(in the rows, 128 means zero)
[132 142 144 125 179 112 169 137 121 126 106 164 111 151 163 145  85 159
 138  91 139 146 153 196 126 143 143 121 141 136 142 107 137 127  89 128
 209 106 173  97  94 121 127 136 140  66 129 137  96 112 176]	E
[ 91 163 138 126 114  63 184  69 130 120 128 156 132  86 128 154 111 142
 161 184 133  74  65 144 100 134 196 133 129 151 122 133 112 121 193 146
 131 142 175 108 130 108 154  91 139 149 133 120 158 138 143]	E
[135  99 134 150 128 120  79 161 124 118 128 131 141 145 185 127 124 131
 116 132 143 135 103 122 148 159 121  80 149 127 129 115 157 160 101 135
 127 125 103 113  96 167  81 149 120  91 192 113 113 126 134]	T
[117  77  98 113 117 135 113 204 154 115 101 139 125 171 197 100 111 110
  91 104 101 125  90  97  93  88  27 127 117 142  94 174 108 152  69 115
 121 161  97 121 130 186 148 155  98 127 109 175 136 124 140]	W
[108 149 147 138 176 127 157 151  67 117 103 139 120  96 158 117 135 134
 138  95 119 143  93 134 121 133 110 120  79 130 140 118 134  84 155 163
 143 157 163  94 124 143 144 111 121 104 102 102 120  77 148]	Y
[ 98 146 109 106 151 127  99  71 147  95 135 136 129  96 108 111  65 138
 148 133 161 155 161  93 148 175 158  72  67 129  97 102  91 121 133 108
 124  77 155 111 165 111 110 154 132  93 171 138 110   4 165]	C
[131  78  77 126 143 126 132 156  90 114  71 125 144 123 130 124 129 140
 128 148 145 107  75 101 147 122  72 147 136 128 133 131 125 100 156 110
  92 118 129 183 148 107 132  67 132 160 121 146 144 114 114]	E
[140  82 137  91 127 173 164 192 138 114 127 112 114 139 136 138 131 119
 114  92 195 177 150 149 149 133 146 149 155 174 132 156 139 140 146  99
 156  57  64 156 155  87 124 115 184 116  84 190 119  81  90]	L
[127 105  90 141 185  98  83 182 139 101 102 107 201 124 129  80  99 168
 114 156 144  61  73  68 163  88 155  82 105 110  86 124 126 100 150 116
  91  79  81 133 115 133 127 121 140 127 207 177  85  97 113]	F
[129 110 169 131 123 198 174 117 121 139 125 115  74 103 108 136 168  98
 112  88 133 237 146 119 156 153 148  70 133 168  24 151 120 116 121  95
 136 148 113 147 101 121 122 149 105 132 102 187 102 126  97]	F
[ 89 124 104 120 113 146 124 146 133 129 155 133  86 178 145 118 122 123
 124  71  97 185 129 110 140 175  59 150 152 199  91 171 108 137 102 107
 134 122 111 180 131 174 128 153 131  91 129 138 139 119 155]	G
[121 116 127 159 150 114 154 141 120 102 139 111 149 131 139 147 123 109
 143 166 113 104 108 108 127  91  77 136 119 147  87 139  97 154 113 123
 177 129 154 121 136 138 112 173  52 104  95 137 143 157 158]	E
[159 127 122 118 133 154 139  71 142 143 131 148 141 109  81 154 140 109
 129 135  38 120 143 156 102 143 174 128 116 102  85 128 147  94 117 145
 124 181 157 124 131 144 136 131 130 163 133 121 162 115 120]	F
[136  90 151 159 133 164 129 133 118 137  80 150 130 125 132 138 159 161
 121 109 128 106  82 123 111 140 171 133 139 131 120 154 157 103 133 103
 147 122  73 174 121 129 119  85 155 120 140 113 122 125 109]	E
[124 114 120 176 112 122 134 160  98  96 101 111 176 137 143 159  74 163
 189 193 142  78 123 142 108  82  81 159 148 123 185 178 110 173 124  68
 153 104 103 129 123 154 135  83 129 111 125 146 152 180 167]	C
[135 113 162 123 120 111 138 114 131 129 117 146 165 139 127 139 148 151
 129 114 185 108 134 118 124 107 204 163  90 133 126 128 127 203 119 105
 179 124  97 128 129 111 111 133 108 129  79 119 122 148 116]	E
[146 139 148 115 130 136 150 172 110 125 160 119 123 153  89  96 173 141
 106 107  84 142 148  82  90  66 116 110 116 142 100 177 145 110 123 105
 134 158  98 150 123 125 114 153 110 143 127 139 112 144 134]	F
[137 137 100 130 124 161 147 164 125 156 172 126  92  96 128 116 165 113
  96 129 126 196 136  96 167 108  41 137 102 129 172 105 135 124 129 122
 122  70 112 181 180 119 129 124  94 191  67 111 136  56 112]	W
[ 95 111 111 180 126  62 108 131 116 136 122 111 130 171 156 118 142 144
 104 113 159 118 119 109 131 103 168 123 198 159 122 129 119 154 118 134
 134  92  93  78 130 118 139 115 177  69 140 142  76 165 142]	E
[160 140 106 130 148 100 107 160 126 119 134 118 154 101 145 136 133  83
  73 173 121 117 134 101  82 140 140 105 172 101 124 161 138  83 146 164
 128 113 115  92 174  69 122 122 161 162 147 194 129 119  99]	T
[163 136 128 146  85  90 118 167  99 138 146  92 172 148 125 125 136 153
 102 154  86 136 106  88 101  67 122 102 124  99 148 149 121  87 145 116
  42 142 153 182 111 141 143 124 121 170  37 122 183 115 144]	E
[121 127 113 126 109 146 170 127 163 192 139 147  97 109 138 105 159 186
  92 119  93 144 127 140  96 182 102 117  81 154 159 120 160 144 114  99
 133 104 136 177 120  97  83 133 138 145 114 101 133  96  95]	E
[144  93  86 138 110 163 118 154  98 171 133 117  80 125 110 125  99 148
  96 182  78 145 130 160 154 160 153 124 101 129 117 171 150 113 112  43
  87 140 134  99  98 124 124 170 162 131 116 172 100 122 139]	A
[151  80 120 143 118 207 163 140 148 183 123 125 119 123 131 122 130 171
 100 140 151 180 178 139 146 136 138 149  80 156 155 128 109 211 130  94
 169  84 113 184 158 114 112 151  92 130  86 161 139  84  99]	F
[119 109 133 123 169 105 166 146 157 132 100 133 149 135 109 132  86 156
 142 122 189 134 158 136 154  91 130 162 130 113 116 153 133 162 141  85
 127  93 143 108 111 106 138 128 171 126 183 197  88 154 156]	C
[118 125 146 156 103 118 120 155 109 132 152  93 141 134 137 118  98  76
 132 100 150 178 168 121 188 154 225  94 132 150  99 101 144 120 116 159
 137 123 149 106 111 140 127 154 115  60  99 171 151  93 152]	A
[110 137 104 121 159  83 138 180 155 118 110 140 157 114 111 112 107 126
 131 171 162  87  74 121 122 109 117 151 107 117 120 149 104 115 169 103
  77  86 105 119 131  98 162 139 158 131 159 166 133 127 126]	L
[137  77 138  98 138 126 124 151  80 133 107 142 139  96 133  97 105 181
  90 194 158 183 115  82  82 145 105 111  61 122 164 128 121 143 200 100
  78 128 135 205 175 126 111 108 104 190 119 140 134  60  97]	T
[154 132 123 152 125 102 182 119  55 131 120 123 129 101 143 141 121 132
 112 128 105 105 118 102 102 138 182  83 134 130 122 118 147  87 135 159
 176 132 139  76 144  87 110 147 134 131 109 151  96 128 126]	E
[111 126 134 168 125 119 143 207  91 180 102 143 110  93 154 107 105 111
 117 163 148 135  99 135 132 165 146 179  88 138 136 130 154 111 141 136
 131  71 124 148 162 123 183 106 214 130  89 185 148  80 117]	L
[132 119 138 159 126 156 221 144  93 132 133 155 131  90 157 113 161 167
 124 134  84 144 131 129 121 114 106  86 113 147 133 151 178  88 152 148
 181 128 157 109 145  93  43 161  81 171 128 112 117  98  92]	G
[125 145 143 131 165 147 178 190  63 146  80 152 118  89 183 109 111 103
 108 137 151 162 106 136 135 140 131 125  65 126 129 148 112 114 161 124
 181 112 168  76 135 118 162 146 111 135 105 203 106 102 125]	N
[ 75 133 120 145 119 129 126  92 132 128 129 145 114 127 146 108 153 154
 166  79 129 130 156 115 115 142 134 125 150 128 122 145 106  97 123 133
 104 107 149 180 134 114  97 124 148 157 150 121  98 146 108]	C
[141 120 101 137  86 161 105 168 120 119 143  81 138 117 151 140 112 104
 126 168 146 147 127 109 107 122 114 106 158 130 168 159 100 108 155 136
 125 128 139 126 144  91 126 137 104 117  93 177 179 136 115]	N
[118 141 152 150 112 140 133 170 114 170 168 133 148 136 124  80 190 176
 142  85 135 138 159  71 132  89 132 131  92 155 160 138 129 189 139 127
 139 110  81 186 149 154 106 133  57 132 105  94 142 130  95]	B
[134 142  89 157 162 157 113 138  98 146 108 145  97 122  74 115 151 143
 109 118 111 128 131  95 153 115 101 191  84 163 115 147 102 127 116  80
 155  88  89 208 161 129 193 112 127 136 106 105 131 117 139]	F
[123 146 161 112 142  91 110 113 131 116 125 147 150 140 113 135 105  66
 121  81 150 141 105 136 154 112  53  87 133 127 140  97 115 181 107 148
 106 146 126  91 143 171 101 151 105  89 127 118 120  59 190]	C
[109 100  91 144 133 112 117 140 179  89 117  82 122  94 101 151 118 124
 143 200 137  73  70 105 137  84 146 141 146 133  86 174 100 124 197 106
  96 150 141  66 135 116 144 131 104 126 148 184 140 173 155]	E
[116 118  90 139 146 120  97 152 112  97  70 103 163 122 148 112 138 164
 149 115 150  68  66  99 121 120 120 105 170 132 182 160 118 124 149  96
 149 107  77  81 153 125 109  69 152 114 159 135  98 135 127]	C
[132 171  99 102 155  77 111 138 135 101 146 161 124 139 119 152  83  95
 129 160  86 121 163 160  63 171  92 198 147  92 129 163  97 108 111 109
  81 126 128 156 129 142 142 134 149 170 132 153 128 173 155]	G
[111  87 111 125 182 148 147  72 136 107  66 115 127 136 104 148  87 122
 150 156 117 125  94 107 126 133 146 168 132 121  71 137 100  99 145  83
 136 148 132 165 118 157 164  75  91 152 175 131 131 150 145]	N
[117 125 105 119 160 145 169 125 160 148 133 142 143 107 120 127 100 178
 132 123 101 141 149 154 156 129 159 121  94 122 126 112 139 142 111 104
 142 111 140  62 115 117 125 155  75 140 128 121  99 100 101]	W
[114 117 108 130 125 121 119 138 105 151 116 136 157 143 139 106 125 149
 145 135 151 107 177 124 138 141 152 124 115 122 166 136 126 167 116 137
 116 101 103 140 144 128  56  79 128 141 123 148  98 125  85]	A
[128  75  97  90 110 117 126 197  97 105  99 129 162 157 143  93 149 121
 111 112 131 107 104 150 123 100 106 109 137 130 115 152 126 134 135 117
  71 133  71  94  93 144 114 137 123 114 132 164 124 176 125]	L
[120 128  99 100 158 195 174 100 142 174 102 152  94  82 115 127 134 137
 151 137  28 124 132 153  88 129  90 146 130 110  58 145 145  75  59  91
 218 142 169 139  81 120 162 133 108 171 164 128 148 192 159]	W
[140  63  99 187  99 187 149 148 197 161 134  82 140 123 124 141 117 177
 143 168 105 119 107  95 126  94 179 104 138 167 129 152 135 188 132 121
 130 126  92 173 140 163 112 141  20 129 138 142 156 141 111]	F
[ 99 145 139 144 193 102  71 163 120  85  83 146 161 173 111 119 112 165
 209  67 107 105 111 143 118  71 113 169 137  95 161 141 116  83 107 133
  96 139 123 147 146 193 164 108 140  83 118 106  93 157 177]	L
[180 114 168  99  97 106 184 153  57 124  94 142 183 138 107 129 143 104
 148 124 157  90 162 146 122 134 209 115  99 131 162 125 160 187 139 130
 155 130 106  85 112 148 124 120 107 118 129 129 150  68 101]	B
[120 122 100  94  96  95 108 110 101  94 103 130 143  81  80 124  65  99
 187 122  91  86 151 183 135 160 146  81 133 108 152  97  94 133 151 100
  84 106 151  74 131 131 128 140 144  92 124 161 148  73 165]	B
[ 90 126 134 138 106 144 138 152 113 142 120 115 135 114 135  92 127 146
 132 105 125 160 122 119 133 152 153 108 121 155 146 136 125 135 134 137
 104 112 121 159 144 121 100 156  61 110  98 149 113  96 128]	G
[102 104 178 105 168 132 140 130  77 126  65 130 128 132  46 148  75 126
 169 132 112 110 145 210 152 119 162 164 116 140  92 154 125 139 112  77
 146 140 158 112  69 140 165 145 141 108  96 180  90 102 176]	T
[110  88  85 143 113 104 128 168 145  86 122 131 153 159 180  92 124 160
 115 143 190  96 149 106 108 106 132 132 113 161 158 156 128 123 157 128
 157 137  89  98 136  96  91 100 132 137 151 155 146 145  78]	L
[123 136  92 103 163 125 133 111  82  99 109 135 135  90  91 132  95 108
 162 152  71  77 116 110 143 137 115  81 120 105  78 138 111  82 142 127
 106 146 139  92  87 150 126  78 126 149 197 139 141  89 144]	W
[149 127  68 157 148 132 134 131 101 132 119 112 108 125  78 151 114 109
 147 137  84 142 198 127 134 113 113 128 180 114  97 165  81  78 114 114
  72  98 153 172 141  92 143 132 144 138 105 173 121 162 128]	A
[145 107  51 108 129 141 164 124  46 141  74 151 104  91  79 107  91 172
 164 112  94  84 174 154 113 153 131  93  98 114 150 115 109 105 145 123
 151 127 153  60 124  85 130 111  95 120 131 136 125 137 128]	Y
[153 147  88 121 161 112  75 159 122 118  98 114 138 118 136 126  71  84
  97 150  90  90  69 148 128 137 103 129 138  87 169 118 135  96 106  80
 143  88 107 113 138 119 168  97 184 110 129 158 136  83 189]	N
[149 145 114 160 125 125  87 148  81 167 144 120 133 118  99 121 143 143
 111 127  84 145 158 132 141 152 150  97 130 139 172 133 157 142 120 107
 151 106 104 103 129 136 131 128 136 124 119 123 122 113 125]	T
[123 168 114  60 160 125  81 169 172 130 145 157 143 131 148  98 122 170
 141 100 154 120  97 110 143 142 109 108  67 107 141 104 173 134  91 175
 131 118 130 116 143 130  92 154 137 131 149 128  83  42 114]	G
[101 153 139 131 176  92  84 153 111 125 133 121 170 110  91 138  57 101
 168  88 124 110 162 157 146 119 141 114 172 117 130 111 106 152 121 123
 123  96  86  68  91 138 117 139 177  61 167 165  99 155 187]	L
[107 138 106 135 115 112 146 100 137  98  99 122 122  97 117 128 107  88
 157 128 152  68 114 146 186 163 159 103 148 161 111  79 144  98 117 164
 135  70 144 127 133  72 132 124 162 100 175 117 128  30 129]	M
[101 101 103 144 157 169  93 105 126 116  87  98 147 111 171 103 137 184
 140 138 147 143 103  91 109 123 106  98 131 126 126 108 119  78 133 112
 152 154 114 117 122 119 140 121 141 106 182 130 107 112 109]	B
[ 88 111  86 129  88 146 123 134 136 165 124 153  81 116 154  86 106 152
 144 142 143 157 143 105 110 147 124 128  72 151 157 134 107 146 158 141
 131 138 177 120 171 125 136 158 104 136 142 164 137 117 127]	N
[106  86 129 147 136 128 145 102  74 111  89 121  96 111 129 128  80  79
 143 157 184 164 176 144 170 176 150 110 136 150  68 105  73 125 142 105
 118  65 132 154 138 100 147 114 190 117 119 207 114  55 111]	L
[119 101 110 151 128 151 135 152  87 165 121 126  72 140 199 104 113 155
  76 155 148 213 147  95 114 151  64 152  95 143 107  99 146 110  72 130
 147  81 152 201 145 131 160 132 155 125 117 120 100 106 125]	M
[ 97 108  96 154 113 159 132 121 138 120 145 125 112 107 140 123 149 119
 176 127 153 164 107  90 153 135 115 107 125 134 112  98 117  91 158 170
  89 138 134 146 154 113 128 172 113 127 164 127 143 108 108]	L
[ 71 136 121 122  85 122 152 100 176 121 124 145 117 145 155 106 137 141
 121 124 182 110 135 111 107 147 121 160 106 144 158 152 128 154 146 154
 129 130 116 124 159  90 102 135 124 115 189 157 107 129  94]	G
[108  95 115 113  69 103 143 130 177 175 142 148 166 109 150 121 144 105
 106 147 136  82  78 117 105 163 177 112 158 138 110 136 157 170 153 156
 122  95  83 127 122 131  73  88 136 139 182 153 174 158 120]	E
[131  45  83 125 110 172 168 129 147 141 106 107 118 124 151 127 122 148
  97 163 136 155 117 108 117 153 126 104 168 157 129 158 109 151 140  59
 147  82 106 141 153  76  66 114  88 165 131 135 129  96  73]	M
[136 123 114 129 104 183 146 165  94 132 160 104 110  96 137 109 170 174
 133 117 103 204 152 104  84 125  92 101 124 131 201 139 154  51 186 129
 126 122 150 166 143  95  95 139 142 142 123 108 143 130 110]	N
[159  85 160 176  79  82 155 126 137 144 114 142 134 148 135 126 160 109
  93 130 134 101 146 133  71  91 108 158 163 102 157 129 141 149 116 119
 102 145  79 169 140  94  69 128 190 164  92 115 157 190 121]	L
[153 115  68 121 150 133 115 200  74 144 100 117 104 103 178 106 117 131
  66 194 110 157  94  92  95 109  46 145 114 131 124 159 127  96 114  82
 114 107 137 173 141 141 196  98 106 171 115 142 146 126 137]	B
[101 146  98  91 161 109 119 142 112 121  87 148 134 125  57 130  93  86
 171  36  77  96 121 199 165 163 165 109 120 140 123 161 122 143 107 101
 112 139 138  55  88 166 158 115 133  77 124 186 110  84 189]	C
[157 142 131 131 117 169 146 173 123 128 122 146  84 130 134 109 173 161
 120  63 129 159 120 138 142 106 113 100  93 140 148 131 140 122 129 136
 139 116 104 183 138 134 166 121 158  93  97 154 125 103 132]	F
[119 103 157 157 145 153 135 124 185  92  94  97 145 132 150 153 111 144
 152 164 142 127  86 112 138 138 134 123 169 123  86 162 118 133 151  73
 160 116  96  92 123 151 100 116 137 109 176 146 127 119 118]	G
[104 107 175 122 166  78 141 196 120 136 116 155 153 147 136  95  83 120
  66 152 131 110  71 103 169 106 190 124  97 123  40 149 178 132 136 116
 121 108 114  77 134 138 134 116 107 150 136 166  94  56 104]	T
[128 114  76 168 156 130 158 136 144 140 116 149 117 110 122 111 124 151
 111 109 111 133 175  93 105 102 101 136  93 138 101 164 111 113 113  84
 203 108 136 125 127  98 133 152  98 118 153 145 144 165 140]	B
[ 71 122 155 114 140 100 141 127 107 122  73 132 126 109 112 134  64  79
 156 107 117 130 104 190 183 198 194 108 201 141  71 128 140 115 121 111
 100  61 144  84  93 135 114  98 175  75 167 163  90  58 161]	G
[ 79 152  63 151 175  99 110 157 144 111 124 138 133 180 135 120 141 133
 154  98 126 133 101  69 122 126  73 154 115 146  84 158  89  87 108 135
 135 137 117  82 130 164 170 162 113  86 167 154  93 170 156]	E
[126 122  74 135 128 125  92 150 157 150 124 137 130 132 101  92 102 139
  88 147 119 135 167  85 139 138 153 180  50 146  84 145 106 155 134  85
  84 125  71 157 162 156 181 112 124 146 106 166 155 138 122]	A
[122 146 119 124 111 145 116 110 150 124 134 109 115 114 110 105 132  94
  94 140 137 149 143  15 113  84  38  85 106 153  89 171  75 111 133 110
 108 130  92 171 168 129 136 137  98 173 153 167 139  86 140]	W
[103  69  71 143  97  97 157 101 122 117 110 126 116 136 114 129  77 150
 111 163 187 120 169 112 104 156 128 172 126 169 174 131  85 156 194 101
 112  95 106 153 176  81 140 108 162 123 149 191 125 125 118]	E
[129  82 136 128  66 168 133  76 109 127 110  87 140 106  97 159 114 103
 150 175 140 130 119 123 121 164 189  95 165 150 118 178  85  94 234 101
 128 157 111  86 131 135 133  84 194 138 142 199 202 109 101]	L
[170  97  87 144 122 153  70 154  91 139 123  72 134  85  89 136 123 160
 130 179 109 143 134 132 153 116 151 144 115 108 137 125 125 118 117  62
  78  88 139 182 139 105 191 138 142 131  35 143 149 109 117]	B
[126  92 135  87 132 159 163 160 124 157  93 147  58 148 123 122 139  95
 102 103 123 147 101 140 142 191  98 165 121 143  62 145 154 131 112 157
 121 163 131 115 145 145 115 150 143 136 114 186  99  85 105]	G
[145 116  94 120 106 161 149 130 122  96 110 119 137 112 160 108 142 163
  97 148 148  97 104  86 108 122 145 122 124 131 148 141 157  74 157 130
 159 152  95 113 157  54 100 117 155 142 186 146 124 140 112]	F
[ 73 128 126 153 130 161 140 152 131 146 126 132 124 117 161 115 112 218
 169 115 159 166 132 104 137 113  87 136  95 187 111 139  75 159 122 132
 127  81 137 207 148 131 133 154 131 110  78 143  99 130  99]	F
[112 116 118 150 153 117 126  82 148 137 121 124  76 113 117 136 162 114
 153 160 163 108 114 125 141 195 175 197 136 179 108 155  91 160 162  88
 134 107 114 157 166 128 148 109 162 151 138 128 120 134 131]	Y
[120 149 112 135 163  59  57 121 165 137 127 147 126 115 116 144  93  89
  99  99 155  96  47 138 173 148  65 118 113 124 156  50 136 157  98 138
 114 110 107 111 121 159 134 144 158  91 134 105  98  79 177]	E
[138 112 103 135 182 104 150 163  95 110  90 149 149 121 154 126 108 148
 130 148 112 137 116 140  94 120 164 155 114 103 142 143 141 122 128 136
 112  92 140 167 153 137 167 120 125 136 132 157  97  97 144]	G
[154 125 117 154 148 157 127 154  84 138 130 122  87 105 129 126 117 169
 142 152 108 135 155 153 130 142 140  78 122 127 149 148 109 135 146  91
 127 116 141 114  83 131 104 157 116  86 170 125 122 150 150]	L
[146 140 120 123 142 128 123 133 132 122 137  94  98 135 112 148 127 160
 160 160 145 119 128 123 124 134 101 192 133 126 153 120 124 130 112  96
 130 112 130 176 165 134 160 126 144 180  66 125 103 143 115]	C
[110 100  83 120 115 139 110 181 153 140 133 135 109 118 143 115 102 129
 127 147 126 136  99 130 141 135  86 117 117 151  79 161 149 119 103 102
 135  84 127 104 130 143 143 145 191 121 133 185 133  89 160]	C
[106 158 135 147 130 152 159 101 127  91  82 118 108  89  64 158 104 100
 156 112 159 131 135 151 155 160 165 138 113 192 102 140  95  96 157 114
 181  99 120 104 152  89 197 101 116  65  77 147 152 104 113]	N
[ 85  62 103 173 130 100 176 147 136 159  73 143 129 140 132  59 138 121
  63 137 182 118 119  46 145 107 109 177 101 150 111 133 109 182 154  81
 118  84  59 166 180  90  93  92  71 177 158 144 108 126 101]	M
[114  76 123  79  70 126 153 167  92 127 100 124 145 131  99 114 144  60
 168  98 125 126 109 159 161 159 199  89 153 146  90 164 122 156 164 101
  76 151  96  51 110 153 111 157 136 116 121 231 116 146 122]	A
[ 61 111 138 147 130 133 123 121 102 129  90 125 142 124 155  97  70 166
 163 145 181 130 101  88 114 153 154 118  96 178 157 124 118 116 153 136
 202 127 134 101 171 133 137 113 126  89 155 162 103  65 126]	M
[133 111  79 137 159 162 144 186  92 100 105 101 115 119 135 136  46 128
 157 146 112 128 154 138 175 123 121  81 127 148  79 127 117 122  90  85
 185  82 143  70  79 118 134 150  58  96 132 155 111 110 130]	N
[ 93 133 121 171 204 153 127  94 166 127 128 111 138 100 112 163 103 130
 201 138 176 177 157 149 189 130 131 166 127 141 101  84  97 103 127 135
 171  90 151 142 115 130 149 154 143 116 131 142 118 119 157]	L
[ 95  96 143 111 108 126 154 141  80 126  91 158 135 150 116  86 112 135
 128  61 125 102 177 183 141 155 213 108 132 165 128 158 144 136 143 110
 191 116 101  80 113  91 126 127 171  88 149 222  97 107 127]	T
[139 103 101 124 156 159 132 153  80  92 108 116 140 122 178 130 107 134
 120 193 128 188 115  99 101  83  79  82 168 106 115 153 128  63 115  99
 176 154 132  45 135 113 135 106 105 138 145 154 120 120 150]	W
[131 129 151 123 147 102 153 171  40  84 102 121 134 140 111 129  50 100
 129  86 160 136 182 102 141  98 115  84 121 128 116 152  74 130 178 111
 145 135 133  23 127 112 138 101 127  85 105 176 127  52 124]	Y
[123  78 138 160 138 148 136 177 119 104  91  95 146 132 143 143 102 132
 152 158 136 138 102 146 154 126 148 151 160 139 126 122 136 117 153  81
 109 121 105 139 119 151 154 104 119 141 100 160 133  95 123]	E
[141 121 173 144 130 143 193  49  94 103  84 117 112  97 105 157 133 132
 142 148 107 101 131 135 119 176 180 127 121  80  44 130 157  70 121 132
 141 168 173 120  80  76  96 150 172  97 187 141 107 176 127]	G
